Each name stands for a flat space through zero: a line, a plane or more. A row that begins with a name and a colon came from that space; any other row is followed by the name of the space it lies nearest, among the names in its block.
q333_q894: [-198   20   80   91 -166   82  199  111  -45 -181 -244  252 -278  -83
 -395  158  397  186  300  111   -2  210 -352  261   11  -19   21 -165
  331  170   -8]
q427_q461: [ 165 -116   30  135  107   42  -31 -104  -72  114   31  -71  171  198
  -18 -315    2   32   48   -1   62   92 -154 -111 -164  -70  118  -37
  -18 -103 -117]
q427_q461: [ 235 -113  268  -19  -82  243  -21  -21   68 -178  -19  250   17 -153
  -27   52  110  -68   78 -146  108 -157    3  160   -8 -251  286 -117
   29  -13   59]
q333_q894: [-251   44  120   68  -21 -109   32  120  111  -67  -46  115 -155  -42
 -101  210  145  127   68  -25   89   50  138  -92   64 -150  170   49
  -10  -75  156]
q333_q894: [-394  112 -200 -197  -19 -132  198   53   -2  -99   38   99 -357   24
  -88  389 -149  158 -204  152  -47   34 -199  315  237   42 -327  195
  229  366   73]
q333_q894: [-471  173  -63  -80   51 -173  132  105  115 -166  -59  221 -401  126
 -331  406   64  320   26  157  -27  117 -401  367  202  -16 -181   87
  370  285   68]
q333_q894: [-711  103 -257 -324 -146 -383  384  101  -84 -148  -99   21 -448  -63
  -28  737 -177  203 -243  287   78  105 -289  360  491  116 -692  333
  379  303  -31]
q719_q699: [-343  124  153  -20  -78 -312  -61  132   60   84  -53  -85  -45   41
 -415  353  217   22 -131  -19  -98  204  286 -237  207  160  -99  177
   98 -132  202]
q427_q461: [ 234   72   74  109 -229  194  -87  -14  230  -72 -112  170 -116 -202
  119  -99  260  -62  289 -113   28 -189  199   -4  -28  -16  252 -157
 -208   -7  -62]
q154_q477: [ -72  -53  -86   92  106   19   96  -31  -32   38   14  109 -116   85
  -13 -113  -79   74   29    9   93   62 -281   83    1  -28   77   15
  175  111  -76]
q154_q477: [  88   38    0 -173 -101   -1  -97   28   84   14  -10  -40   62 -269
  240  142 -179 -267 -127 -106  -44 -240  248   21  196  245 -165   52
  -28  -28  -42]
q333_q894: [ -12  148 -274 -211  -51 -164  -34  -58   60  -21   24 -195   -2  -71
  419  151 -252  -73  -76   90  -30 -221  100   62  167  170 -409   81
 -193   -8 -146]
q719_q699: [ 155  -87  -43 -204 -142   76   61  -65  -43  -78   14  -72   82 -194
  401   91 -210 -146 -121   18   78 -231  121  101   79  -38 -210   50
 -158    2 -103]
q719_q699: [-122   83  222  205 -160   -9 -112  185  193  114 -184   80  -83 -135
 -295  -26  369  -16  196  -94  -91  123  283 -244   -7  232  221  -37
   33  -89   72]
q427_q461: [ 254 -176 -119  -87 -102  211  167 -139 -274  -31  119 -114  109  -36
  233 -147 -109  -90 -161   59   20  -29   97    6 -165 -214  -53   -8
 -248  105   17]
q427_q461: [   5  -38    9 -128  -65   48  126  -61  -96 -165   10   83  -73   23
  -98  191   36   64  -52   66   31    7 -184  240   58 -177 -106   -6
   96  125   29]
q719_q699: [ 463  -21   89   87   23  100 -276 -138  185   75   44  -61  274  -38
  360 -319  -45 -200  138 -202   93 -286  242 -207  -86  -29  257 -112
 -334 -304 -151]
q333_q894: [  55  151 -100 -123  231 -298 -323  -24   99  175  135 -363  338  109
  258  -18 -328 -163 -183  -51 -121 -153  271 -260   71  272 -239   99
 -207 -314  -37]
q154_q477: [ 175  -28 -317  186   18   48   -4  -82 -164  321   74 -273  123   20
  262 -519 -117 -181  -28   -8  -90   79  222 -375 -202  262   16   -6
 -272   -9 -115]
q719_q699: [ 134   37   52  291   74  -22 -171    7   34  160   -2  -82  145   60
  -79 -319  223  -60  200 -137  -18  104  262 -424 -186   20  372 -132
 -211 -283   63]
q719_q699: [-504   58 -204   96  156 -259  164  141 -100  114    1  -99 -176  141
  -89   55  -84  221  -55  170  -11  280 -102 -132   -7   78 -126  145
  116   67   75]
q154_q477: [ 138   56 -131   39   52  -30  -89  -83   61   65  -60  -12   39  -10
  150 -155  -82 -107  145  -44   29 -102 -212   59   83  233  -78  -86
  101  -57 -255]
q154_q477: [-118   21 -143 -102  228  -99  -20   56  -93   42  159 -102   67  -20
  152   67 -347  -89 -236  -25  -57  -45   82  -40   33   58  -82   81
   10    4  135]
q154_q477: [-251   76 -196  -99  124 -149   76    8  -33   28  136    1 -169   81
  -16  180 -227   41 -239   33  -33   26  -50   71  152   40 -145  176
  109  184  107]
q154_q477: [-258   57    7  -19 -168    3  159   61   61  -59  -81  220 -357  -37
 -297  245  172  115  -15   46  -21  103 -125  202  175   48  -53   94
  251  298   56]
q333_q894: [ 113  171  117 -161   95 -254 -347  -97  465  -81   62    2  106   38
  397  247 -212  -37   19 -157  181 -456  160   10  296  -70  -24  106
 -208 -340 -132]
q427_q461: [-231   -8  -41  117  -39   93  159  232 -210   13 -124  -16  -81 -157
 -228  -57  173   47   99  116 -183  279   31  -61 -204  148   12 -127
  109  127  157]
q427_q461: [-238   85 -193  -96  110 -244    9   -8   53   93   79 -100  -83   94
  149  132 -277   34 -186   54   21  -32  -33   -7  187  135 -248  211
   45   43  -51]
q719_q699: [ -21  -21 -270  -88   97    9  119  -94 -109   33   70  -20  -77   81
  159  -73 -290    8 -117   97    5  -25 -337  224   51   97 -243   62
  150  231 -160]
q333_q894: [   1 -139 -107  126   58   60  175  -38 -259   50   20  -51   31   69
   -7 -210    6   41   23   65   64  190 -139  -88 -169 -120   79  -51
    9   15   -5]
q719_q699: [ 358   48 -199   36  -79  -65 -239 -134   57  307  129 -383  293 -113
  566 -339 -196 -380 -120 -167  -39 -237  705 -549  -24  257   -5   78
 -601 -293  -98]
q427_q461: [-187   56 -234  -57  257 -189   28  -38  -84   62  154 -139   -5  259
   40    3 -275  131 -177  118  -35   80 -191   24   -3   -6 -190  122
   39   70   16]
q719_q699: [-197  125  -75  -89  242 -350 -115  -29  134   -2  112  -16  -16  103
  116  277 -259   -8 -122  -93  132 -123  -32  -34  299   -7  -65  150
   85 -190   24]
q719_q699: [ -37  176  178  -88    2  -33 -227   70  298  -43   49   94  -61   45
 -215  201   75   45  -71  -78 -157 -113  191   65   84   46   53   62
  -17   54  163]
q333_q894: [  77 -128  124  123  -86   70  -11   47   -7  122    8  -65  115 -142
  176 -165   29 -119  -25 -107   84  -11  424 -352 -111  -68  247   42
 -262 -174   71]
q333_q894: [-103   11  170 -267 -337   73  100   26  141 -150  -39  166 -237 -137
 -142  438   89   33 -212   42  -39 -108  128  291  241  -39 -217  198
   69  296   80]
q427_q461: [  50 -246   12   81 -305  484  404   86 -283 -122 -199  275 -238 -337
 -102 -150  210  -16  157   97    7  149 -260  304 -180  -33   86 -185
  243  421  -47]
q154_q477: [ -60  -97 -105   -8 -127  121  207   37 -147   -5   13    5 -112 -161
  159  -16  -52  -28  -84   52   27   27  140  -24  -57  -68   -7   46
 -104  158   64]
q154_q477: [-323  -12   40  121   66   14  137  219  -33  -49 -167  163 -174 -103
 -187   42   83  145  184   79    1  180 -273  118  -43   86   58  -87
  331   95   21]
q719_q699: [   9  -57  148   63  -91  215   84   64  -22  -87 -118  175  -94   -3
 -306  -59  239  128  143   71  -72  132 -238  209 -141  -38   84 -122
  194  194    4]
q154_q477: [-112 -180 -168  257   22  103  271   42 -340  185  -60  -44  -48    4
  -88 -367   50   16   62   87   22  346 -178 -170 -218   83   96  -50
  139  114  -48]
q333_q894: [ 739  -91  225  -34 -166  201 -374 -144  124  103  -12 -184  529 -300
  459 -307  -33 -523   58 -309   18 -413  551 -300  -39  161  154 -160
 -422 -450 -183]
q427_q461: [  11  -76  253   87  -34   68   25   58  -64 -116  -88   96   58    2
 -297   50  295   84  148  -13   33  144  -44  -16 -110 -207  207 -133
   73 -121  117]
q719_q699: [-388    3  -53   23  124 -280  138   64  -89    2  -22  -13 -106  106
 -124  223  -38  148  -40   78  123  191 -179  -45  142  -52  -93  119
  211  -75   43]
q427_q461: [-161   23 -289  -91 -319  190  334   48  -87  -66 -103  192 -460 -325
   94  138   -9  -57  -30  101  -54  -24  -85  318  160  207 -231   42
  159  528  -59]
q154_q477: [  20  134   30  -33   82 -115 -166  -41  128   11  -18   57    0  101
 -234   93   39  -39   31  -75  -71  -25 -193  117  176  197  -67  -23
  242  -24  -64]
q154_q477: [-175  160  137  -34    3 -144 -142  136  178  -42  -98   13  -23    1
 -229  217  143   76   79   16 -119   24   38   24   84  149  -78  -11
  105  -75   61]
q333_q894: [-527  101  -28   37 -101 -155  222  208   63 -128 -173  212 -419 -148
 -169  385  167  205  133   96   76  138 -106  120  197    7  -41   57
  249  138   93]
q719_q699: [  62 -112  -93 -141  -70  173  238 -112 -158 -199   96  124 -141   -5
  104  114  -87   77 -114   84   96  -58 -172  293  -12 -345  -44   16
  -25  255   48]
q154_q477: [-100  -47   35   10  184 -109    3   17  -89    6   56  -73  114  147
  -62   11  -83   88  -58   38   38  102 -103  -57  -58 -116    7   25
   53 -117   58]
q427_q461: [ 280  -86  -83   -6   49   18  -81 -168  -79  155  107 -227  262  136
  230 -294 -168 -112 -107   -7   10  -55   61 -157 -107   24  -70   37
 -211 -112 -148]
q427_q461: [-443  179 -222 -164   -6 -347   21  116  146  108  -25 -101 -207  -90
  192  332 -291  -16 -198   72  -26  -70   91    4  361  382 -429  287
  118   83  -69]
[-164  100  -24   72  -52 -277  -38   39  -79  111 -105 -298  127  162
 -211   21  248   98   86  144 -105  267  118 -298  -51  146 -210   10
 -101 -240  -13]  q427_q461
[ -11    1  122   70  -81  111   24    7  174  -87  -90  210 -169   42
 -101  -15  171  180  179   32   64  -17 -187  177  -31 -118  128  -36
   70  118  -73]  q333_q894
[ 418 -105  302    8   52  134 -286  -66  129   57   84    6  340  -85
  117 -162  -59 -273  -54 -283   51 -235  302 -179  -33  -52  312  -53
 -152 -288   24]  q427_q461
[ 294 -234 -232   69 -146  399  311 -136 -339  -34   -1   18  -31 -101
  267 -399  -29  -39   78  118   58   37 -206  141 -286 -161   28 -158
 -119  272 -151]  q719_q699
[-114   39 -289   -8 -146  141  224   32 -112   16  -10  102 -323 -175
   28   -9  -34  -49  -52   60 -101   41  -34  153   43  177 -105   18
   87  411   17]  q427_q461
[ 282 -133  167  -48 -305  261  104 -128  -19 -151 -109  105   -4  -23
  -55  -32  263   54  120   69   64  -38 -122  218  -78 -213  -13  -87
  -60  103 -136]  q333_q894
[-105 -171  243   47  -83  155  251    4  -93 -234  -67  301 -188   82
 -359  159  283  273   95   75  169  181 -337  257  -64 -463  211  -43
  222  146  107]  q154_q477
[ 291  -29   94  -57 -138  166  -88  -59   81  -59   25   46   75 -178
  190  -19   17 -176    1 -132   22 -226  266  -12    5  -72  125  -55
 -212  -50   14]  q427_q461
[ 391  -95   59  118  -91  216 -127  -57   -4  134   26 -100  230 -136
  233 -378   33 -233   50 -144  -21 -113  371 -281 -201   38  240 -101
 -330 -145  -35]  q427_q461
[ 152 -376   98  290  -15  370  295   47 -485   45  -84   44  147 -108
 -165 -457  201  -45  147   18   72  351 -156 -147 -426 -198  366 -244
  104    6   54]  q154_q477
[-308   74  -29 -239  114 -344   50  -16  -32 -147  115 -149    6  231
  -16  459 -139  227 -227  165   58   34  -28   60  151 -270 -311  203
  -56  -97  140]  q154_q477
